Below is a small trained network, with its code and all its weights. Each question gives an input and a target symbol and asks what happens when units are switched off, that is, made to give their printed mean instead of their output.

import numpy as np


def w(rows, s, z=0):
    codes = np.array(rows[::2]) - 128.0
    scale = np.full(codes.shape[1], s)
    scale[-1] = z or s
    return codes * scale


def f(y):
    return np.maximum(y, 0)


def softmax(a):
    e = np.exp(a - a.max(-1, keepdims=True))
    return e / e.sum(-1, keepdims=True)


def log_softmax(a):
    a = a - a.max(-1, keepdims=True)
    return a - np.log(np.exp(a).sum(-1, keepdims=True))


def net(x, mask):
    ids = ['ΔΘΞΣΩαγεζμπ'.index(c) for c in x.split()]
    T = len(ids)
    res = E[ids] + P[:T]
    u = 0
    for l in range(3):
        r = res
        for j in range(2):
            rows = slice(4 * j, 4 * j + 4)
            q, k, v = (r @ M[l][rows].T for M in (Q, K, V))
            z = softmax(np.where(np.tri(T) > 0, q @ k.T / 4**0.5, -1e9)) @ v
            o = O[l][rows]
            res = res + np.where(mask[u + j], z, o[:, -1]) @ o[:, :-1]
        u += 2
        y = f(res @ A[l][:, :-1].T + A[l][:, -1])
        res = res + np.where(mask[u : u + 8], y, B[l][:, -1]) @ B[l][:, :-1]
        u += 8
    return log_softmax(res[-1] @ U[:, :-1].T + U[:, -1])


Q, K, V, O, A, B = {}, {}, {}, {}, {}, {}
E = w([
[149,254,157,198,97],'Δ',
[200,210,162,220,83],'Θ',
[164,182,138,167,99],'Ξ',
[211,125,201,203,236],'Σ',
[80,153,187,218,74],'Ω',
[60,254,113,212,55],'α',
[46,174,112,154,91],'γ',
[91,102,119,162,116],'ε',
[27,98,125,162,87],'ζ',
[96,188,71,126,145],'μ',
[49,131,81,109,133],'π',
],0.0078)
P = w([
[164,129,177,48,115],'0',
[138,115,127,103,128],'1',
[144,109,112,116,129],'2',
[136,109,85,146,146],'3',
[143,103,68,152,148],'4',
[147,100,53,164,149],'5',
[147,97,39,178,149],'6',
[154,86,22,192,145],'7',
[147,93,21,202,150],'8',
[152,91,2,211,152],'9',
],0.0094)
Q[0] = w([
[82,159,57,179,158],'L0H0',
[130,122,155,110,127],'L0H0',
[98,184,156,179,107],'L0H0',
[77,188,194,93,203],'L0H0',
[132,108,182,93,254],'L0H1',
[160,127,153,63,48],'L0H1',
[73,148,86,137,38],'L0H1',
[63,140,108,128,62],'L0H1',
],0.029)
K[0] = w([
[80,163,64,149,204],'L0H0',
[146,123,165,121,115],'L0H0',
[103,140,85,86,124],'L0H0',
[103,201,221,88,154],'L0H0',
[170,182,251,112,182],'L0H1',
[115,151,115,139,28],'L0H1',
[146,111,37,124,39],'L0H1',
[157,126,63,114,63],'L0H1',
],0.027)
V[0] = w([
[157,106,164,111,177],'L0H0',
[180,110,182,97,209],'L0H0',
[145,143,146,117,171],'L0H0',
[157,131,149,100,169],'L0H0',
[1,193,214,142,195],'L0H1',
[131,113,120,168,128],'L0H1',
[4,206,217,93,186],'L0H1',
[19,174,206,110,167],'L0H1',
],0.0045)
O[0] = w([
[78,131,47,178,166,51],'L0H0',
[56,132,4,208,195,5],'L0H0',
[99,141,84,172,131,88],'L0H0',
[96,140,85,195,147,59],'L0H0',
[159,115,90,175,36,94],'L0H1',
[113,147,127,71,120,185],'L0H1',
[176,103,60,236,42,29],'L0H1',
[150,99,81,212,79,58],'L0H1',
],0.0029,0.0015)
A[0] = w([
[103,112,143,49,158,66],'L0N0',
[173,104,126,108,99,29],'L0N1',
[139,179,137,107,180,4],'L0N2',
[212,95,158,99,119,210],'L0N3',
[89,185,247,1,115,49],'L0N4',
[110,129,125,141,139,30],'L0N5',
[130,121,132,126,131,89],'L0N6',
[246,104,154,14,93,3],'L0N7',
],0.0088,0.0047)
B[0] = w([
[166,77,127,113,121,129],'L0N0',
[82,165,156,117,104,128],'L0N1',
[115,127,65,130,133,128],'L0N2',
[35,170,176,141,145,252],'L0N3',
[7,148,141,181,70,145],'L0N4',
[114,141,117,108,141,128],'L0N5',
[136,132,140,123,133,128],'L0N6',
[62,150,87,212,239,130],'L0N7',
],0.012,0.0022)
Q[1] = w([
[241,48,142,68,160],'L1H0',
[255,76,128,75,153],'L1H0',
[243,37,45,218,57],'L1H0',
[2,156,49,217,135],'L1H0',
[171,102,105,132,123],'L1H1',
[80,145,133,134,134],'L1H1',
[59,156,99,155,138],'L1H1',
[223,92,142,102,123],'L1H1',
],0.022)
K[1] = w([
[62,177,128,168,96],'L1H0',
[40,166,90,194,81],'L1H0',
[117,124,32,245,183],'L1H0',
[213,57,165,161,255],'L1H0',
[114,140,142,125,135],'L1H1',
[137,115,120,139,129],'L1H1',
[136,127,124,165,144],'L1H1',
[117,138,139,82,119],'L1H1',
],0.026)
V[1] = w([
[132,164,213,123,154],'L1H0',
[103,84,191,95,128],'L1H0',
[122,130,119,125,153],'L1H0',
[115,138,164,107,153],'L1H0',
[197,86,100,253,153],'L1H1',
[167,169,173,114,132],'L1H1',
[129,92,102,175,139],'L1H1',
[76,110,214,46,174],'L1H1',
],0.0066)
O[1] = w([
[114,129,57,209,151,253],'L1H0',
[136,93,116,165,96,133],'L1H0',
[136,119,111,126,151,156],'L1H0',
[133,116,89,164,131,181],'L1H0',
[255,77,164,120,117,173],'L1H1',
[130,157,158,102,109,131],'L1H1',
[169,94,123,143,134,145],'L1H1',
[34,149,166,151,140,118],'L1H1',
],0.0074,0.0025)
A[1] = w([
[136,135,124,116,118,22],'L1N0',
[152,100,195,80,106,35],'L1N1',
[169,123,226,4,95,117],'L1N2',
[191,109,211,15,76,7],'L1N3',
[193,110,200,44,153,8],'L1N4',
[137,133,156,84,126,3],'L1N5',
[164,110,204,67,143,1],'L1N6',
[138,86,178,61,78,40],'L1N7',
],0.025,0.0057)
B[1] = w([
[113,118,145,125,137,128],'L1N0',
[32,171,96,124,92,128],'L1N1',
[103,139,106,123,128,128],'L1N2',
[146,132,158,134,160,128],'L1N3',
[132,156,186,93,52,128],'L1N4',
[53,98,166,184,99,128],'L1N5',
[152,254,85,133,194,128],'L1N6',
[144,133,128,147,132,255],'L1N7',
],0.025,1.7e-06)
Q[2] = w([
[60,123,200,193,83],'L2H0',
[196,19,119,124,134],'L2H0',
[233,127,114,198,140],'L2H0',
[139,137,213,17,93],'L2H0',
[59,247,217,10,102],'L2H1',
[228,128,234,45,82],'L2H1',
[178,115,2,168,189],'L2H1',
[119,177,90,240,140],'L2H1',
],0.019)
K[2] = w([
[79,172,106,86,131],'L2H0',
[188,145,85,134,123],'L2H0',
[150,95,46,159,81],'L2H0',
[69,190,174,188,140],'L2H0',
[43,100,135,131,50],'L2H1',
[115,114,104,77,2],'L2H1',
[183,71,159,188,202],'L2H1',
[104,111,140,113,223],'L2H1',
],0.026)
V[2] = w([
[117,117,42,48,31],'L2H0',
[65,11,133,89,175],'L2H0',
[92,173,72,94,135],'L2H0',
[129,78,158,182,37],'L2H0',
[171,180,160,186,67],'L2H1',
[156,178,119,111,114],'L2H1',
[155,141,254,96,182],'L2H1',
[106,86,121,161,120],'L2H1',
],0.025)
O[2] = w([
[69,82,39,51,71,66],'L2H0',
[114,254,79,106,87,60],'L2H0',
[132,78,80,162,78,254],'L2H0',
[213,93,110,47,139,251],'L2H0',
[76,141,86,136,180,207],'L2H1',
[95,118,100,141,110,8],'L2H1',
[26,186,176,108,100,241],'L2H1',
[170,125,135,124,152,231],'L2H1',
],0.021,0.0052)
A[2] = w([
[217,109,110,147,146,178],'L2N0',
[91,66,153,41,78,130],'L2N1',
[111,226,151,114,111,5],'L2N2',
[108,157,69,114,79,12],'L2N3',
[139,193,80,61,130,130],'L2N4',
[166,225,36,161,150,56],'L2N5',
[171,177,4,112,144,87],'L2N6',
[149,167,174,76,157,4],'L2N7',
],0.011)
B[2] = w([
[39,155,81,84,111,250],'L2N0',
[236,206,113,144,131,172],'L2N1',
[128,104,26,100,208,173],'L2N2',
[140,54,179,216,40,164],'L2N3',
[118,23,128,85,109,182],'L2N4',
[147,147,224,92,67,171],'L2N5',
[175,186,140,215,249,204],'L2N6',
[87,45,150,116,23,166],'L2N7',
],0.013,0.023)
U = w([
[112,97,151,219,143,63],'Δ',
[65,35,133,187,208,50],'Θ',
[109,124,101,191,190,111],'Ξ',
[64,101,191,188,228,82],'Σ',
[79,94,215,124,140,215],'Ω',
[178,90,178,153,219,70],'α',
[104,232,153,126,124,252],'γ',
[34,148,132,83,217,254],'ε',
[147,25,92,111,157,23],'ζ',
[2,191,126,202,130,185],'μ',
[53,88,94,205,91,99],'π',
],0.0041,0.005)

Each question gives the input, a string of symbols that net reads in full, and the target symbol t.
The units are the heads (4 rows each of Q, K, V and O) and the neurons (one row each of A and B). Each row of codes is followed by its name. A weight is (code - 128) times the scale printed after its matrix; where a second scale follows, it is the last column's (O, A, B and U).
mask holds one flag per unit, layer by layer, with each layer's heads first. A switched-off unit (its flag False) gives its mean, the last column of its rows in O or B, instead of its output. The means were averaged over made-up inputs and are rounded, as every weight is.
A unit's drop is (log p(t) with every unit on - log p(t) with that unit switched off) / (log p(t) with every unit on - log p(t) with every unit switched off).
The circuit of an input: a set's keep is (log p(t) with only the set's units on - log p(t) with every unit switched off) / (log p(t) with every unit on - log p(t) with every unit switched off). Starting from the 12 units with the biggest drops (on a tie, the unit counted first), units are removed one at a time, each time the one whose removal leaves the highest keep (on an exact tie, the one counted first), for as long as the keep stays at least 0.8.
circuit, biggest first: the units of the circuit, biggest drop first
unit that matters most: the unit with the biggest drop
top k neurons: the k neurons with the biggest drops, biggest first
top k neurons in layer l: the k neurons of layer l with the biggest drops, biggest first
heads that matter: for each layer, one digit per head in row order, 1 if its drop is at least 0.15 and else 0, layers parted by /
input Ω Ω Ω α ζ γ Σ, target ζ: top 3 neurons in layer 2 : L2N4, L2N0, L2N6
input Ω α Δ ζ Σ, target ζ: heads that matter : 01 / 00 / 11
input Ω Θ Ω, target ε: unit that matters most : L2N0
input Ω ζ γ α ζ, target Ξ: heads that matter : 01 / 11 / 11
input Δ γ α Ω Ω Δ Σ Ω Θ, target Ω: heads that matter : 00 / 01 / 11
input Σ Ω Ω ζ Ω γ Ω Ξ, target γ: circuit, biggest first : L2H1, L2N1
input α Ω α Θ Ω ε Δ, target ε: heads that matter : 01 / 10 / 11
input Θ Ω Ξ, target Σ: circuit, biggest first : L2H0, L0N3, L0N7
input μ ε Ω Σ Σ Σ, target Σ: heads that matter : 10 / 01 / 10
input Ω Ω Ω Ω Σ μ, target μ: circuit, biggest first : L2H0, L0N3, L2H1
input Θ ζ Δ, target Σ: top 2 neurons : L0N3, L0N4
input μ Σ Ω γ Δ π Ω Ω, target π: heads that matter : 01 / 10 / 11
input ζ ζ Ω Ω Ω, target ε: heads that matter : 01 / 00 / 11
input Θ Δ π μ Σ Ξ, target μ: top neuron : L0N3
input ε α ε, target γ: heads that matter : 00 / 01 / 11
input γ Θ Δ Σ Ω Δ α Ω Ω ε, target ε: heads that matter : 01 / 01 / 11
input ε μ ζ μ Σ Ω γ, target γ: heads that matter : 00 / 01 / 11
input Δ ε Δ Ω Θ ε Ω Σ Θ, target Ω: top 2 neurons : L2N6, L2N7
input Ξ π Ω, target μ: top 3 neurons : L2N0, L0N7, L0N3
input Σ μ Δ, target μ: circuit, biggest first : L2H1, L1H0
input Δ Θ Ω, target Θ: circuit, biggest first : L2H0, L1H1
input Ω Ω Δ α ε ζ ζ Θ, target α: top neuron : L2N6
input α Δ Σ, target α: heads that matter : 01 / 01 / 11
input Ω Ω Δ Δ Σ Θ ζ, target ζ: circuit, biggest first : L0N3, L2H0, L2N4
input Σ Δ Ω, target Ω: heads that matter : 11 / 10 / 11
input Σ Ω Ξ π Ω π Δ α Θ Δ, target α: heads that matter : 10 / 11 / 11
